Here is a tiny trained network, its code and every weight. The questions are about switching its units off for an input and a class, where a switched-off unit gives its printed mean instead of its output.

import numpy as np


def w(rows, s, z=0):
    codes = np.array(rows[::2]) - 128.0
    scale = np.full(codes.shape[1], s)
    scale[-1] = z or s
    return codes * scale


def norm(h):
    return h / np.sqrt((h * h).mean(-1, keepdims=True) + 1e-5)


def f(y):
    return y / 2 * (1 + np.tanh(0.7978845608 * (y + 0.044715 * y**3)))


def log_softmax(a):
    a = a - a.max(-1, keepdims=True)
    return a - np.log(np.exp(a).sum(-1, keepdims=True))


def net(x, mask):
    res = np.array(x, float).reshape(1, 4) / 4 @ E
    u = 0
    for l in range(3):
        y = f(norm(res) @ A[l][:, :-1].T + A[l][:, -1])
        res = res + np.where(mask[u : u + 11], y, B[l][:, -1]) @ B[l][:, :-1]
        u += 11
    return log_softmax(norm(res)[-1] @ U[:, :-1].T + U[:, -1])


A, B = {}, {}
E = w([
[124,172,77],'x0',
[2,143,135],'x1',
[122,77,124],'x2',
[163,148,206],'x3',
],0.0096)
A[0] = w([
[127,105,140,91],'0.n0',
[103,92,159,90],'0.n1',
[73,69,173,66],'0.n2',
[201,55,104,55],'0.n3',
[108,143,207,118],'0.n4',
[120,6,26,5],'0.n5',
[198,179,156,122],'0.n6',
[163,6,197,7],'0.n7',
[123,85,100,80],'0.n8',
[114,91,157,118],'0.n9',
[242,89,122,133],'0.n10',
],0.015,0.011)
B[0] = w([
[150,104,139,113],'0.n0',
[149,110,144,129],'0.n1',
[140,100,139,151],'0.n2',
[98,144,169,162],'0.n3',
[133,141,168,169],'0.n4',
[151,61,1,168],'0.n5',
[133,163,114,198],'0.n6',
[219,142,198,158],'0.n7',
[153,129,126,123],'0.n8',
[141,117,146,139],'0.n9',
[159,131,96,254],'0.n10',
],0.059,0.0073)
A[1] = w([
[132,96,128,81],'1.n0',
[136,135,132,74],'1.n1',
[133,80,122,71],'1.n2',
[115,79,141,73],'1.n3',
[138,81,122,85],'1.n4',
[123,122,129,2],'1.n5',
[116,78,134,57],'1.n6',
[123,115,134,56],'1.n7',
[92,94,153,34],'1.n8',
[68,7,196,42],'1.n9',
[122,52,121,96],'1.n10',
],0.02,0.0043)
B[1] = w([
[168,110,142,116],'1.n0',
[134,115,128,109],'1.n1',
[168,104,140,146],'1.n2',
[170,127,138,134],'1.n3',
[165,100,142,153],'1.n4',
[183,165,95,75],'1.n5',
[159,130,136,132],'1.n6',
[188,134,119,87],'1.n7',
[141,104,135,135],'1.n8',
[71,19,255,252],'1.n9',
[166,95,112,211],'1.n10',
],0.028,0.003)
A[2] = w([
[127,23,77,83],'2.n0',
[4,81,56,140],'2.n1',
[120,118,121,48],'2.n2',
[126,115,122,65],'2.n3',
[123,117,123,20],'2.n4',
[204,57,106,38],'2.n5',
[121,110,138,25],'2.n6',
[108,131,129,78],'2.n7',
[121,118,118,66],'2.n8',
[120,118,119,68],'2.n9',
[127,59,139,2],'2.n10',
],0.018,0.0046)
B[2] = w([
[213,7,67,224],'2.n0',
[54,75,74,253],'2.n1',
[204,196,131,108],'2.n2',
[192,148,104,111],'2.n3',
[228,223,101,104],'2.n4',
[50,51,167,207],'2.n5',
[196,166,107,108],'2.n6',
[110,145,179,117],'2.n7',
[188,176,121,112],'2.n8',
[192,174,138,112],'2.n9',
[33,130,132,147],'2.n10',
],0.02,0.006)
U = w([
[82,125,139,176],'0',
[202,217,50,164],'1',
[158,44,35,166],'2',
[235,169,194,124],'3',
[105,63,205,241],'4',
[5,127,89,54],'5',
[74,222,194,2],'6',
],0.022,0.0035)

Each question gives the input, the list of numbers given to net, and the class t.
The units are the neurons (one row each of A and B). Each row of codes is followed by its name. A weight is (code - 128) times the scale printed after its matrix; where a second scale follows, it is the last column's (A, B and U).
mask holds one flag per neuron, layer by layer. A switched-off neuron (its flag False) gives its mean, the last column of its row in B, instead of its output. The means were averaged over made-up inputs and are rounded, as every weight is.
A unit's drop is (log p(t) with every unit on - log p(t) with that unit switched off) / (log p(t) with every unit on - log p(t) with every unit switched off).
The circuit of an input: a set's keep is (log p(t) with only the set's units on - log p(t) with every unit switched off) / (log p(t) with every unit on - log p(t) with every unit switched off). Starting from the 12 units with the biggest drops (on a tie, the unit counted first), units are removed one at a time, each time the one whose removal leaves the highest keep (on an exact tie, the one counted first), for as long as the keep stays at least 0.8.
circuit, biggest first: the units of the circuit, biggest drop first
k most important neurons: the k neurons with the biggest drops, biggest first
top k neurons in layer l: the k neurons of layer l with the biggest drops, biggest first
drop when u is switched off: that unit's drop, to one decimal
input [2,7,6,-2], class 4: 3 most important neurons	(0.n10, 0.n6, 1.n9)
input [2,8,-1,2], class 4: circuit, biggest first	(0.n6, 0.n10)
input [-1,-5,6,5], class 3: most important neuron	(0.n7)
input [-3,4,1,-3], class 4: 2 most important neurons	(1.n9, 0.n10)
input [-3,6,8,-1], class 4: circuit, biggest first	(1.n9, 0.n10)
input [0,4,1,-1], class 4: top 3 neurons in layer 0	(0.n10, 0.n6, 0.n5)
input [2,2,-4,2], class 6: top 2 neurons in layer 0	(0.n5, 0.n4)
input [-6,-8,-1,4], class 3: 2 most important neurons	(0.n7, 0.n5)
input [8,-2,0,1], class 1: top 2 neurons in layer 2	(2.n5, 2.n1)
input [0,-2,8,1], class 3: 2 most important neurons	(0.n7, 0.n3)
input [-2,6,-4,-3], class 4: top 3 neurons in layer 0	(0.n6, 0.n10, 0.n5)
input [1,6,-8,4], class 6: 2 most important neurons	(0.n5, 0.n4)
input [5,6,-4,4], class 5: top 2 neurons in layer 0	(0.n7, 0.n6)
input [1,8,-8,1], class 5: most important neuron	(0.n7)
input [-2,-4,6,5], class 3: drop when 0.n7 is switched off	0.2
input [-3,-6,7,8], class 3: drop when 0.n7 is switched off	0.2
input [-3,1,0,8], class 3: drop when 0.n3 is switched off	0.1
